Here is a tiny trained network, its code and every weight. The questions are about switching its units off for an input and a target symbol, where a switched-off unit gives its printed mean instead of its output.

import numpy as np


def w(rows, s, z=0):
    codes = np.array(rows[::2]) - 128.0
    scale = np.full(codes.shape[1], s)
    scale[-1] = z or s
    return codes * scale


def norm(h):
    return h / np.sqrt((h * h).mean(-1, keepdims=True) + 1e-5)


def f(y):
    return np.maximum(y, 0)


def softmax(a):
    e = np.exp(a - a.max(-1, keepdims=True))
    return e / e.sum(-1, keepdims=True)


def log_softmax(a):
    a = a - a.max(-1, keepdims=True)
    return a - np.log(np.exp(a).sum(-1, keepdims=True))


def net(x, mask):
    ids = ['αβδλπτω'.index(c) for c in x.split()]
    T = len(ids)
    res = E[ids] + P[:T]
    u = 0
    for l in range(2):
        r = norm(res)
        for j in range(2):
            rows = slice(2 * j, 2 * j + 2)
            q, k, v = (r @ M[l][rows].T for M in (Q, K, V))
            z = softmax(np.where(np.tri(T) > 0, q @ k.T / 2**0.5, -1e9)) @ v
            o = O[l][rows]
            res = res + np.where(mask[u + j], z, o[:, -1]) @ o[:, :-1]
        u += 2
        y = f(norm(res) @ A[l][:, :-1].T + A[l][:, -1])
        res = res + np.where(mask[u : u + 4], y, B[l][:, -1]) @ B[l][:, :-1]
        u += 4
    return log_softmax(norm(res)[-1] @ U[:, :-1].T + U[:, -1])


Q, K, V, O, A, B = {}, {}, {}, {}, {}, {}
E = w([
[173,93,55,90],'α',
[92,249,90,156],'β',
[100,172,53,194],'δ',
[116,155,115,44],'λ',
[99,159,136,54],'π',
[85,216,115,152],'τ',
[169,86,154,69],'ω',
],0.017)
P = w([
[253,206,214,224],'0',
[84,212,100,37],'1',
[83,186,99,41],'2',
[79,164,101,47],'3',
[72,163,87,50],'4',
[78,143,86,54],'5',
[70,128,86,57],'6',
[70,111,85,54],'7',
[46,114,71,53],'8',
],0.0072)
Q[0] = w([
[102,151,51,104],'L0H1',
[175,85,102,49],'L0H1',
[158,77,95,4],'L0H2',
[148,164,67,95],'L0H2',
],0.039)
K[0] = w([
[167,119,73,184],'L0H1',
[211,220,196,139],'L0H1',
[253,194,211,134],'L0H2',
[149,218,131,193],'L0H2',
],0.033)
V[0] = w([
[46,129,254,124],'L0H1',
[123,107,136,193],'L0H1',
[80,147,75,70],'L0H2',
[223,107,30,66],'L0H2',
],0.032)
O[0] = w([
[20,150,246,174,40],'L0H1',
[94,100,91,165,36],'L0H1',
[152,211,105,152,2],'L0H2',
[6,169,57,164,201],'L0H2',
],0.02,0.0078)
A[0] = w([
[144,145,200,164,108],'L0N1',
[193,131,152,183,121],'L0N2',
[159,124,66,218,109],'L0N3',
[130,163,231,252,2],'L0N4',
],0.038,0.0071)
B[0] = w([
[133,183,166,99,255],'L0N1',
[87,167,123,131,200],'L0N2',
[78,84,76,147,206],'L0N3',
[133,253,59,129,253],'L0N4',
],0.047,0.01)
Q[1] = w([
[125,156,168,2],'L1H1',
[186,203,87,180],'L1H1',
[132,116,165,136],'L1H2',
[142,78,164,35],'L1H2',
],0.044)
K[1] = w([
[137,200,255,140],'L1H1',
[149,163,34,107],'L1H1',
[215,79,166,139],'L1H2',
[94,58,197,48],'L1H2',
],0.04)
V[1] = w([
[139,254,91,123],'L1H1',
[115,52,154,138],'L1H1',
[228,92,172,37],'L1H2',
[15,144,176,100],'L1H2',
],0.022)
O[1] = w([
[144,76,111,251,216],'L1H1',
[121,158,143,58,77],'L1H1',
[170,56,90,215,26],'L1H2',
[95,43,157,40,254],'L1H2',
],0.018,0.011)
A[1] = w([
[232,89,32,136,1],'L1N1',
[57,97,71,255,29],'L1N2',
[39,69,49,187,39],'L1N3',
[236,84,102,78,87],'L1N4',
],0.031,0.0025)
B[1] = w([
[248,102,4,15,229],'L1N1',
[2,64,211,94,244],'L1N2',
[84,214,130,235,248],'L1N3',
[160,179,243,158,172],'L1N4',
],0.027,0.014)
U = w([
[234,99,77,100,201],'α',
[61,108,165,190,58],'β',
[93,113,6,139,20],'δ',
[173,48,104,175,253],'λ',
[109,112,133,38,95],'π',
[156,218,122,140,114],'τ',
[201,95,197,146,196],'ω',
],0.014,0.0034)

Each question gives the input, a string of symbols that net reads in full, and the target symbol t.
The units are the heads (2 rows each of Q, K, V and O) and the neurons (one row each of A and B). Each row of codes is followed by its name. A weight is (code - 128) times the scale printed after its matrix; where a second scale follows, it is the last column's (O, A, B and U).
mask holds one flag per unit, layer by layer, with each layer's heads first. A switched-off unit (its flag False) gives its mean, the last column of its rows in O or B, instead of its output. The means were averaged over made-up inputs and are rounded, as every weight is.
A unit's drop is (log p(t) with every unit on - log p(t) with that unit switched off) / (log p(t) with every unit on - log p(t) with every unit switched off).
The circuit of an input: a set's keep is (log p(t) with only the set's units on - log p(t) with every unit switched off) / (log p(t) with every unit on - log p(t) with every unit switched off). Starting from all 12 units, units are removed one at a time, each time the one whose removal leaves the highest keep (on an exact tie, the one counted first), for as long as the keep stays at least 0.8.
units of the circuit, in order: the units of the circuit, biggest drop first
most important unit: the unit with the biggest drop
k most important neurons: the k neurons with the biggest drops, biggest first
k most important neurons of layer l: the k neurons of layer l with the biggest drops, biggest first
which heads matter: for each layer, one digit per head in row order, 1 if its drop is at least 0.15 and else 0, layers parted by /
drop when u is switched off: that unit's drop, to one decimal
input ω δ π ω π π, target π: units of the circuit, in order : L0H2, L0N4, L1H1
input ω ω ω λ α, target π: most important unit : L0H2
input λ ω ω ω ω τ π, target β: which heads matter : 11 / 10
input ω ω π ω ω δ ω λ β, target δ: which heads matter : 11 / 00
input δ π α, target α: units of the circuit, in order : L0H1, L1N1
input λ τ ω π ω β ω π ω, target β: which heads matter : 11 / 10
input λ τ ω ω π π, target β: which heads matter : 01 / 10
input π π ω ω δ ω ω τ, target δ: 4 most important neurons : L0N3, L1N1, L1N3, L1N2
input τ λ τ ω π α, target ω: 2 most important neurons : L0N4, L0N2
input β π β ω, target λ: which heads matter : 01 / 11
input β ω ω ω ω ω τ λ, target λ: 2 most important neurons : L0N4, L1N1
input ω ω π δ β, target δ: 3 most important neurons : L0N3, L1N1, L1N2
input λ ω π τ τ λ, target β: 2 most important neurons : L1N2, L1N3
input β α ω π, target λ: most important unit : L0H2
input δ π λ ω α π α, target α: 2 most important neurons of layer 1 : L1N1, L1N4
input λ λ α ω α ω β, target α: drop when L0H1 is switched off : 1.3
input β ω π ω α, target λ: drop when L0N4 is switched off : 0.4
input τ α ω α ω ω π ω, target ω: drop when L1N2 is switched off : 0.0
